Below is a small trained network, with its code and all its weights. Each question gives an input and a class and asks what happens when units are switched off, that is, made to give their printed mean instead of their output.

import numpy as np


def w(rows, s, z=0):
    codes = np.array(rows[::2]) - 128.0
    scale = np.full(codes.shape[1], s)
    scale[-1] = z or s
    return codes * scale


def norm(h):
    return h / np.sqrt((h * h).mean(-1, keepdims=True) + 1e-5)


def f(y):
    return y / 2 * (1 + np.tanh(0.7978845608 * (y + 0.044715 * y**3)))


def log_softmax(a):
    a = a - a.max(-1, keepdims=True)
    return a - np.log(np.exp(a).sum(-1, keepdims=True))


def net(x, mask):
    res = np.array(x, float).reshape(1, 8) / 4 @ E
    u = 0
    for l in range(4):
        y = f(norm(res) @ A[l][:, :-1].T + A[l][:, -1])
        res = res + np.where(mask[u : u + 14], y, B[l][:, -1]) @ B[l][:, :-1]
        u += 14
    return log_softmax(norm(res)[-1] @ U[:, :-1].T + U[:, -1])


A, B = {}, {}
E = w([
[147,195,81,112,147,228,95,76,118,78],'x0',
[82,144,146,139,247,116,131,119,130,136],'x1',
[128,127,127,126,127,128,127,128,126,129],'x2',
[218,201,15,178,176,121,99,217,101,255],'x3',
[232,155,191,124,153,94,115,129,87,89],'x4',
[128,129,129,127,128,128,128,129,128,127],'x5',
[157,114,65,123,134,53,121,21,163,137],'x6',
[97,137,62,126,132,72,112,181,98,31],'x7',
],0.0056)
A[0] = w([
[172,137,48,126,127,66,148,63,137,163,41],'0.n0',
[233,158,154,121,172,107,137,154,107,111,72],'0.n1',
[147,138,149,123,135,154,134,110,130,208,79],'0.n2',
[173,171,55,130,160,214,128,108,106,111,82],'0.n3',
[126,152,44,119,144,70,135,202,102,81,60],'0.n4',
[131,146,145,126,125,149,151,175,120,129,76],'0.n5',
[161,138,152,124,128,149,146,112,131,210,78],'0.n6',
[177,146,59,122,161,125,122,188,121,196,3],'0.n7',
[133,112,135,138,121,36,149,192,117,203,62],'0.n8',
[108,109,150,112,120,129,128,111,129,105,115],'0.n9',
[62,126,40,121,124,164,145,152,138,191,44],'0.n10',
[104,159,125,136,252,111,135,138,127,158,75],'0.n11',
[134,145,134,126,124,184,140,229,121,143,65],'0.n12',
[185,145,87,133,24,135,135,155,119,149,46],'0.n13',
],0.015,0.0046)
B[0] = w([
[94,131,177,143,253,113,49,134,68,131,216],'0.n0',
[72,103,86,185,19,61,73,81,121,184,216],'0.n1',
[141,139,103,174,115,187,100,137,172,70,191],'0.n2',
[111,156,182,50,120,89,158,205,250,178,219],'0.n3',
[173,136,127,200,118,232,97,99,200,91,220],'0.n4',
[108,118,129,143,199,102,100,105,117,141,154],'0.n5',
[157,144,108,180,130,185,100,115,176,74,200],'0.n6',
[180,220,125,154,129,105,241,116,38,94,254],'0.n7',
[106,174,163,38,114,96,143,182,241,171,252],'0.n8',
[191,194,80,108,141,108,138,123,110,149,187],'0.n9',
[113,104,114,179,21,57,76,88,114,177,211],'0.n10',
[154,7,81,41,117,188,134,144,73,134,226],'0.n11',
[100,135,160,135,246,114,58,108,78,130,210],'0.n12',
[156,3,71,37,128,183,149,130,81,137,211],'0.n13',
],0.018,0.0083)
A[1] = w([
[71,124,169,175,152,158,138,163,75,128,63],'1.n0',
[146,114,156,207,111,182,137,128,163,47,36],'1.n1',
[64,112,131,195,29,54,122,86,84,128,30],'1.n2',
[71,159,184,78,130,99,190,168,206,118,39],'1.n3',
[116,20,100,66,112,163,189,131,55,78,4],'1.n4',
[76,136,187,151,120,123,244,78,90,61,78],'1.n5',
[61,118,187,82,91,145,157,75,104,62,148],'1.n6',
[148,211,115,148,129,116,252,129,57,96,25],'1.n7',
[103,128,167,149,181,117,88,98,96,117,19],'1.n8',
[105,125,141,179,117,206,139,134,152,81,21],'1.n9',
[69,129,168,143,226,111,86,96,72,93,46],'1.n10',
[166,125,100,191,126,170,130,110,177,63,53],'1.n11',
[79,81,215,82,104,110,135,47,143,29,181],'1.n12',
[130,126,129,151,97,113,117,99,94,115,85],'1.n13',
],0.013,0.0031)
B[1] = w([
[170,131,128,123,181,80,75,147,118,154,128],'1.n0',
[167,116,126,194,148,206,124,104,200,71,179],'1.n1',
[85,53,109,197,70,54,97,81,131,134,202],'1.n2',
[168,166,173,45,100,77,163,172,234,160,236],'1.n3',
[169,3,114,28,112,198,155,115,94,96,227],'1.n4',
[204,219,61,173,142,110,205,91,49,139,164],'1.n5',
[124,174,60,149,130,148,123,199,90,237,168],'1.n6',
[206,153,93,183,133,82,250,60,70,92,254],'1.n7',
[134,104,193,148,188,110,137,181,82,107,165],'1.n8',
[151,168,106,181,120,159,110,95,177,98,156],'1.n9',
[111,100,219,166,203,96,83,168,70,141,208],'1.n10',
[148,149,178,160,139,192,85,109,164,82,209],'1.n11',
[123,204,40,143,138,196,69,254,128,235,192],'1.n12',
[141,118,121,116,123,77,130,104,184,147,146],'1.n13',
],0.016,0.0059)
A[2] = w([
[105,126,167,100,77,124,169,57,105,60,113],'2.n0',
[49,124,138,154,123,109,164,29,117,138,29],'2.n1',
[28,141,152,132,90,154,175,165,110,63,76],'2.n2',
[65,115,160,123,130,171,135,57,106,84,81],'2.n3',
[77,173,156,127,99,168,136,93,107,89,80],'2.n4',
[43,115,208,113,147,87,148,92,81,100,59],'2.n5',
[54,97,145,140,136,146,125,88,109,67,8],'2.n6',
[26,164,143,106,133,136,126,69,115,47,70],'2.n7',
[65,87,128,102,127,141,95,121,163,109,108],'2.n8',
[25,142,180,167,164,129,131,105,158,80,67],'2.n9',
[9,145,107,80,151,114,164,90,115,92,2],'2.n10',
[29,128,169,93,124,125,171,49,137,79,33],'2.n11',
[104,109,178,115,128,130,188,73,62,41,112],'2.n12',
[30,161,195,143,99,144,133,135,138,109,57],'2.n13',
],0.014,0.0031)
B[2] = w([
[225,110,247,148,113,103,157,60,90,225,158],'2.n0',
[142,112,141,121,78,85,103,116,173,102,167],'2.n1',
[164,156,116,170,88,199,103,230,111,167,85],'2.n2',
[159,139,109,104,110,145,161,155,215,181,155],'2.n3',
[240,105,156,98,87,121,74,157,143,146,107],'2.n4',
[156,100,151,188,176,163,146,115,134,83,207],'2.n5',
[195,214,62,89,120,77,117,185,152,150,147],'2.n6',
[161,129,81,76,68,159,133,107,120,177,103],'2.n7',
[248,186,83,155,107,103,176,159,57,120,254],'2.n8',
[184,107,149,82,132,183,178,107,45,157,202],'2.n9',
[156,157,86,113,135,111,73,100,110,235,92],'2.n10',
[151,72,106,214,197,155,71,188,167,130,97],'2.n11',
[190,136,167,73,89,49,159,135,198,115,212],'2.n12',
[126,125,47,130,111,181,127,213,90,166,146],'2.n13',
],0.013,0.0026)
A[3] = w([
[40,158,152,97,115,151,141,81,103,83,69],'3.n0',
[108,146,140,103,115,120,116,137,98,127,4],'3.n1',
[6,104,167,106,165,234,174,139,154,110,88],'3.n2',
[53,161,184,109,61,154,143,135,86,54,52],'3.n3',
[36,158,176,124,95,166,163,116,111,115,63],'3.n4',
[50,161,140,80,124,129,121,71,108,67,45],'3.n5',
[73,152,171,111,92,146,143,114,111,82,32],'3.n6',
[20,133,158,115,128,134,179,85,129,53,72],'3.n7',
[62,131,190,125,116,145,156,97,131,116,6],'3.n8',
[58,113,156,126,106,149,116,146,138,115,50],'3.n9',
[63,129,159,115,113,150,134,109,125,131,22],'3.n10',
[38,168,122,91,75,155,144,99,123,72,65],'3.n11',
[86,170,154,154,122,137,143,139,144,116,31],'3.n12',
[37,129,129,118,95,118,137,92,131,88,65],'3.n13',
],0.011,0.0041)
B[3] = w([
[142,140,132,131,111,146,119,126,123,183,7],'3.n0',
[250,121,116,124,98,138,65,162,177,204,6],'3.n1',
[132,126,102,187,88,113,108,143,113,160,205],'3.n2',
[175,134,93,154,105,134,110,168,159,164,14],'3.n3',
[142,145,113,129,96,159,119,190,116,154,10],'3.n4',
[162,159,72,116,133,121,82,129,126,155,11],'3.n5',
[223,102,131,150,111,130,96,181,138,185,1],'3.n6',
[155,120,102,114,128,118,127,144,146,147,27],'3.n7',
[213,101,75,155,135,121,84,176,130,174,23],'3.n8',
[187,146,54,166,130,119,146,152,123,170,46],'3.n9',
[229,96,45,149,148,115,87,167,189,203,8],'3.n10',
[172,150,124,120,106,124,79,164,106,213,29],'3.n11',
[209,93,70,100,150,132,69,182,157,184,46],'3.n12',
[181,79,125,164,125,114,104,138,139,196,70],'3.n13',
],0.023,0.0011)
U = w([
[192,236,56,172,150,103,224,127,51,163,95],'0',
[94,189,179,36,108,95,147,199,230,167,96],'1',
[95,119,197,160,254,111,40,169,55,140,93],'2',
[158,154,123,201,116,241,78,93,197,54,84],'3',
[134,18,72,30,103,206,144,139,57,132,75],'4',
[54,86,101,197,25,40,81,87,122,161,84],'5',
[136,110,164,122,128,111,143,93,131,92,254],'6',
[123,114,170,128,121,124,147,102,129,93,247],'7',
],0.0083,0.0081)

Each question gives the input, the list of numbers given to net, and the class t.
The units are the neurons (one row each of A and B). Each row of codes is followed by its name. A weight is (code - 128) times the scale printed after its matrix; where a second scale follows, it is the last column's (A, B and U).
mask holds one flag per neuron, layer by layer. A switched-off neuron (its flag False) gives its mean, the last column of its row in B, instead of its output. The means were averaged over made-up inputs and are rounded, as every weight is.
A unit's drop is (log p(t) with every unit on - log p(t) with that unit switched off) / (log p(t) with every unit on - log p(t) with every unit switched off).
The circuit of an input: a set's keep is (log p(t) with only the set's units on - log p(t) with every unit switched off) / (log p(t) with every unit on - log p(t) with every unit switched off). Starting from the 12 units with the biggest drops (on a tie, the unit counted first), units are removed one at a time, each time the one whose removal leaves the highest keep (on an exact tie, the one counted first), for as long as the keep stays at least 0.8.
circuit, biggest first: the units of the circuit, biggest drop first
unit that matters most: the unit with the biggest drop
top k neurons: the k neurons with the biggest drops, biggest first
k most important neurons of layer l: the k neurons of layer l with the biggest drops, biggest first
input [8,-7,-3,-6,-4,1,-7,-7], class 1: circuit, biggest first	(0.n11, 0.n4, 1.n3)
input [1,-4,-3,6,0,-1,-5,8], class 3: top 2 neurons	(0.n4, 0.n0)
input [6,-7,-2,-3,8,-6,7,-2], class 5: circuit, biggest first	(0.n1, 1.n2)
input [-2,-4,4,-2,-8,-6,3,1], class 5: circuit, biggest first	(0.n10)
input [3,6,0,-5,-8,1,-2,-2], class 5: 2 most important neurons of layer 0	(0.n10, 0.n13)
input [-3,8,-8,-5,3,0,4,-7], class 4: top 3 neurons	(0.n11, 0.n4, 1.n4)
input [7,-5,-5,5,7,6,0,-1], class 1: 3 most important neurons of layer 0	(0.n3, 0.n10, 0.n11)
input [-6,6,-6,-3,8,7,3,3], class 5: top 3 neurons	(0.n1, 0.n13, 0.n3)
input [8,3,2,-3,-4,-8,-4,8], class 1: top 4 neurons	(0.n3, 1.n3, 0.n6, 0.n2)
input [-8,-3,-3,-7,6,-5,-5,-7], class 1: top 4 neurons	(0.n7, 0.n4, 1.n3, 0.n1)
input [8,-1,-6,5,3,-8,-7,-5], class 1: 2 most important neurons of layer 0	(0.n3, 0.n0)
input [-2,3,0,6,3,4,5,-8], class 3: top 2 neurons	(0.n6, 0.n2)
input [1,-7,-8,6,4,6,8,6], class 2: top 2 neurons	(0.n0, 0.n11)
input [7,8,-3,1,-8,-4,7,-3], class 4: top neuron	(0.n11)
input [-4,4,5,5,7,-1,-7,-5], class 2: 2 most important neurons of layer 0	(0.n12, 0.n5)
input [0,6,1,-5,1,0,-4,6], class 3: 3 most important neurons of layer 0	(0.n8, 0.n13, 0.n7)
input [-5,-5,1,2,-2,0,-4,-3], class 1: top 4 neurons	(0.n8, 0.n11, 0.n0, 1.n3)
input [7,3,-7,-4,-2,-3,8,5], class 2: circuit, biggest first	(0.n0, 1.n10)
input [-8,8,1,-1,-7,-2,-7,2], class 1: top 3 neurons	(0.n8, 0.n13, 0.n0)
input [6,3,-4,-3,-8,6,-8,5], class 2: unit that matters most	0.n12
input [-1,-4,7,-7,-3,6,4,-1], class 0: top 3 neurons	(0.n1, 0.n10, 0.n8)
input [4,7,-8,1,-6,-1,-8,5], class 2: top 2 neurons	(0.n12, 0.n13)
input [-8,-4,-7,-6,-8,-6,6,0], class 1: top 3 neurons	(0.n7, 0.n1, 0.n10)
input [2,3,-5,1,-2,-5,-5,-4], class 2: top 2 neurons	(0.n12, 0.n4)
input [8,7,3,-6,4,-4,8,5], class 1: 2 most important neurons of layer 0	(0.n7, 0.n12)
input [-7,-6,-7,4,8,-3,3,-1], class 5: top 3 neurons	(0.n1, 0.n3, 0.n11)
input [-1,3,7,2,-1,-3,8,4], class 2: unit that matters most	0.n0
input [-1,-8,1,-6,5,6,3,7], class 4: 2 most important neurons of layer 0	(0.n7, 0.n6)
input [5,-3,-2,4,-6,-2,3,0], class 5: 2 most important neurons of layer 0	(0.n10, 0.n8)
input [8,4,-1,-5,0,-7,-3,8], class 1: 4 most important neurons of layer 0	(0.n3, 0.n7, 0.n6, 0.n2)
